Below is a small trained network, with its code and all its weights. Each question gives an input and a class and asks what happens when units are switched off, that is, made to give their printed mean instead of their output.

import numpy as np


def w(rows, s, z=0):
    codes = np.array(rows[::2]) - 128.0
    scale = np.full(codes.shape[1], s)
    scale[-1] = z or s
    return codes * scale


def norm(h):
    return h / np.sqrt((h * h).mean(-1, keepdims=True) + 1e-5)


def f(y):
    return y / 2 * (1 + np.tanh(0.7978845608 * (y + 0.044715 * y**3)))


def log_softmax(a):
    a = a - a.max(-1, keepdims=True)
    return a - np.log(np.exp(a).sum(-1, keepdims=True))


def net(x, mask):
    res = np.array(x, float).reshape(1, 8) / 4 @ E
    u = 0
    for l in range(2):
        y = f(norm(res) @ A[l][:, :-1].T + A[l][:, -1])
        res = res + np.where(mask[u : u + 15], y, B[l][:, -1]) @ B[l][:, :-1]
        u += 15
    return log_softmax(norm(res)[-1] @ U[:, :-1].T + U[:, -1])


A, B = {}, {}
E = w([
[136,194,53,172,99,126,207,138],'x0',
[155,116,108,183,149,114,74,158],'x1',
[128,170,129,86,212,135,129,203],'x2',
[254,191,113,72,119,151,60,77],'x3',
[127,141,154,132,72,160,97,175],'x4',
[95,122,90,122,134,172,103,111],'x5',
[67,223,192,168,152,103,98,79],'x6',
[127,126,126,127,125,126,127,126],'x7',
],0.0066)
A[0] = w([
[108,185,110,135,91,149,141,161,11],'0.n0',
[182,141,237,103,97,91,221,138,80],'0.n1',
[121,88,65,98,220,43,156,26,32],'0.n2',
[153,99,126,183,71,95,130,64,131],'0.n3',
[174,103,98,254,156,138,50,180,57],'0.n4',
[109,160,111,175,142,122,90,121,102],'0.n5',
[140,112,123,193,161,180,122,136,127],'0.n6',
[37,140,51,93,134,254,87,92,4],'0.n7',
[97,172,153,114,9,148,80,194,68],'0.n8',
[64,152,146,6,76,217,197,97,63],'0.n9',
[137,180,125,95,198,134,143,206,63],'0.n10',
[91,155,146,104,28,171,71,218,46],'0.n11',
[132,61,120,97,141,139,103,146,80],'0.n12',
[155,156,63,129,124,151,159,138,93],'0.n13',
[122,95,152,83,139,129,82,113,53],'0.n14',
],0.0079,0.0022)
B[0] = w([
[117,127,153,127,131,131,190,99,145],'0.n0',
[139,121,73,159,127,49,54,134,184],'0.n1',
[209,128,93,252,214,197,104,208,211],'0.n2',
[69,124,69,87,104,208,61,150,206],'0.n3',
[115,130,30,68,178,6,137,55,210],'0.n4',
[116,143,158,113,116,94,179,103,152],'0.n5',
[120,118,127,109,128,96,151,119,144],'0.n6',
[175,150,162,173,64,41,46,206,193],'0.n7',
[160,127,101,193,201,175,117,150,202],'0.n8',
[113,105,27,100,185,34,126,59,251],'0.n9',
[74,78,50,148,30,204,25,84,226],'0.n10',
[181,108,106,205,240,182,155,158,202],'0.n11',
[149,114,169,98,104,111,178,126,186],'0.n12',
[130,156,165,70,132,134,197,152,191],'0.n13',
[132,122,182,114,146,104,189,95,162],'0.n14',
],0.012,0.003)
A[1] = w([
[235,191,186,80,114,145,132,77,57],'1.n0',
[38,70,184,168,121,88,202,182,48],'1.n1',
[75,254,155,183,124,130,125,106,136],'1.n2',
[157,101,72,87,90,161,225,170,71],'1.n3',
[131,232,95,161,44,118,218,186,119],'1.n4',
[84,134,134,131,176,101,97,76,87],'1.n5',
[157,163,128,72,79,134,103,101,97],'1.n6',
[105,161,110,90,196,89,139,177,189],'1.n7',
[159,74,147,153,122,81,68,164,95],'1.n8',
[178,97,105,103,78,103,138,201,182],'1.n9',
[169,159,127,164,56,18,55,245,42],'1.n10',
[205,139,128,172,177,154,116,125,73],'1.n11',
[129,58,245,106,151,132,116,97,49],'1.n12',
[144,97,224,117,149,116,146,121,77],'1.n13',
[65,101,96,108,72,204,62,128,3],'1.n14',
],0.0091,0.0018)
B[1] = w([
[101,176,64,104,62,125,158,214,201],'1.n0',
[159,199,62,90,61,146,149,217,233],'1.n1',
[214,47,230,122,116,93,110,149,253],'1.n2',
[178,111,221,119,136,100,116,126,245],'1.n3',
[54,155,129,91,232,177,128,44,235],'1.n4',
[178,96,108,99,122,110,162,133,215],'1.n5',
[74,98,119,139,134,132,188,189,179],'1.n6',
[143,124,105,115,51,161,95,78,234],'1.n7',
[108,205,144,141,139,141,151,58,225],'1.n8',
[126,137,202,180,122,90,97,118,237],'1.n9',
[5,117,165,190,85,122,157,83,204],'1.n10',
[87,112,126,172,122,148,192,176,240],'1.n11',
[91,161,133,118,212,157,168,76,182],'1.n12',
[96,116,149,104,147,149,120,87,142],'1.n13',
[123,123,158,89,114,180,70,132,202],'1.n14',
],0.014,0.0034)
U = w([
[170,118,100,234,190,179,160,179,155],'0',
[141,108,50,107,119,38,126,85,180],'1',
[96,180,101,95,57,153,173,234,135],'2',
[75,161,161,76,207,168,167,66,106],'3',
[180,88,254,127,107,81,137,150,59],'4',
[88,93,122,114,105,205,35,130,8],'5',
[56,146,150,192,97,90,142,105,242],'6',
],0.012,0.0015)

Each question gives the input, the list of numbers given to net, and the class t.
The units are the neurons (one row each of A and B). Each row of codes is followed by its name. A weight is (code - 128) times the scale printed after its matrix; where a second scale follows, it is the last column's (A, B and U).
mask holds one flag per neuron, layer by layer. A switched-off neuron (its flag False) gives its mean, the last column of its row in B, instead of its output. The means were averaged over made-up inputs and are rounded, as every weight is.
A unit's drop is (log p(t) with every unit on - log p(t) with that unit switched off) / (log p(t) with every unit on - log p(t) with every unit switched off).
The circuit of an input: a set's keep is (log p(t) with only the set's units on - log p(t) with every unit switched off) / (log p(t) with every unit on - log p(t) with every unit switched off). Starting from the 12 units with the biggest drops (on a tie, the unit counted first), units are removed one at a time, each time the one whose removal leaves the highest keep (on an exact tie, the one counted first), for as long as the keep stays at least 0.8.
units of the circuit, in order: the units of the circuit, biggest drop first
unit that matters most: the unit with the biggest drop
k most important neurons: the k neurons with the biggest drops, biggest first
top k neurons in layer l: the k neurons of layer l with the biggest drops, biggest first
input [7,2,-5,-4,-5,0,8,-5], class 4: units of the circuit, in order => 1.n2
input [-2,-6,7,2,7,-5,-2,8], class 0: 2 most important neurons => 0.n11, 0.n8
input [-4,3,0,-6,-4,0,-7,-6], class 4: 3 most important neurons => 1.n3, 0.n12, 1.n9
input [4,1,-3,6,-3,-6,-4,-6], class 2: 4 most important neurons => 1.n0, 0.n7, 0.n13, 1.n6
input [-4,-1,-6,3,5,7,4,2], class 6: units of the circuit, in order => 0.n7, 1.n10
input [0,-2,-5,-6,-5,1,-3,8], class 2: top 2 neurons in layer 0 => 0.n10, 0.n11
input [-8,2,-1,4,-5,-6,2,-6], class 3: top 2 neurons in layer 0 => 0.n14, 0.n7
input [4,5,0,-7,-1,-4,-3,4], class 2: 2 most important neurons => 1.n1, 0.n9
input [2,-8,-8,2,5,0,-1,-2], class 1: 2 most important neurons => 0.n9, 0.n10
input [-3,1,2,-8,4,-5,1,-7], class 2: 2 most important neurons => 1.n1, 0.n7
input [-5,3,2,0,-8,-8,3,5], class 0: 2 most important neurons => 0.n2, 0.n7
input [-3,1,7,5,-7,0,6,7], class 0: 3 most important neurons => 0.n2, 0.n3, 1.n11
input [6,-2,-7,8,3,-4,7,0], class 2: 4 most important neurons => 1.n0, 0.n10, 1.n6, 1.n3
input [0,-5,5,2,-5,5,-4,1], class 0: top 2 neurons in layer 1 => 1.n11, 1.n4
input [-3,4,3,-4,6,5,4,6], class 0: units of the circuit, in order => 0.n11
input [2,-8,4,0,3,-7,-7,-1], class 1: 2 most important neurons => 0.n9, 0.n1
input [-7,-7,5,-5,-3,-1,-5,1], class 1: top 2 neurons in layer 1 => 1.n4, 1.n1
input [-2,-7,4,5,4,-8,-7,5], class 6: units of the circuit, in order => 0.n1, 1.n10
input [-2,-2,-7,7,5,-6,-7,-2], class 2: 2 most important neurons => 1.n0, 0.n10
input [-8,5,-8,2,-7,4,3,-8], class 3: 2 most important neurons => 0.n14, 0.n10
input [8,-4,-3,5,-2,3,0,2], class 3: most important neuron => 1.n4
input [-8,7,5,-8,-4,7,-2,-1], class 2: units of the circuit, in order => 1.n1, 0.n12
input [0,8,0,2,-8,-2,7,8], class 0: top 2 neurons in layer 0 => 0.n2, 0.n9
input [-6,2,-4,-7,6,-1,5,4], class 2: 2 most important neurons => 1.n1, 0.n2
input [4,-1,-8,0,7,0,-8,5], class 4: 3 most important neurons => 1.n3, 0.n10, 0.n2
input [7,-5,0,6,8,-6,-5,1], class 0: units of the circuit, in order => 0.n8, 0.n11
input [-5,6,6,-7,1,-2,-8,-5], class 4: top 4 neurons in layer 0 => 0.n12, 0.n9, 0.n7, 0.n4
input [2,-7,-1,8,1,-6,0,8], class 2: unit that matters most => 1.n0
input [3,6,4,-5,-7,7,8,-4], class 4: units of the circuit, in order => 1.n2, 0.n9
input [-5,2,-1,-1,-2,3,-6,3], class 4: top 2 neurons in layer 0 => 0.n12, 0.n8
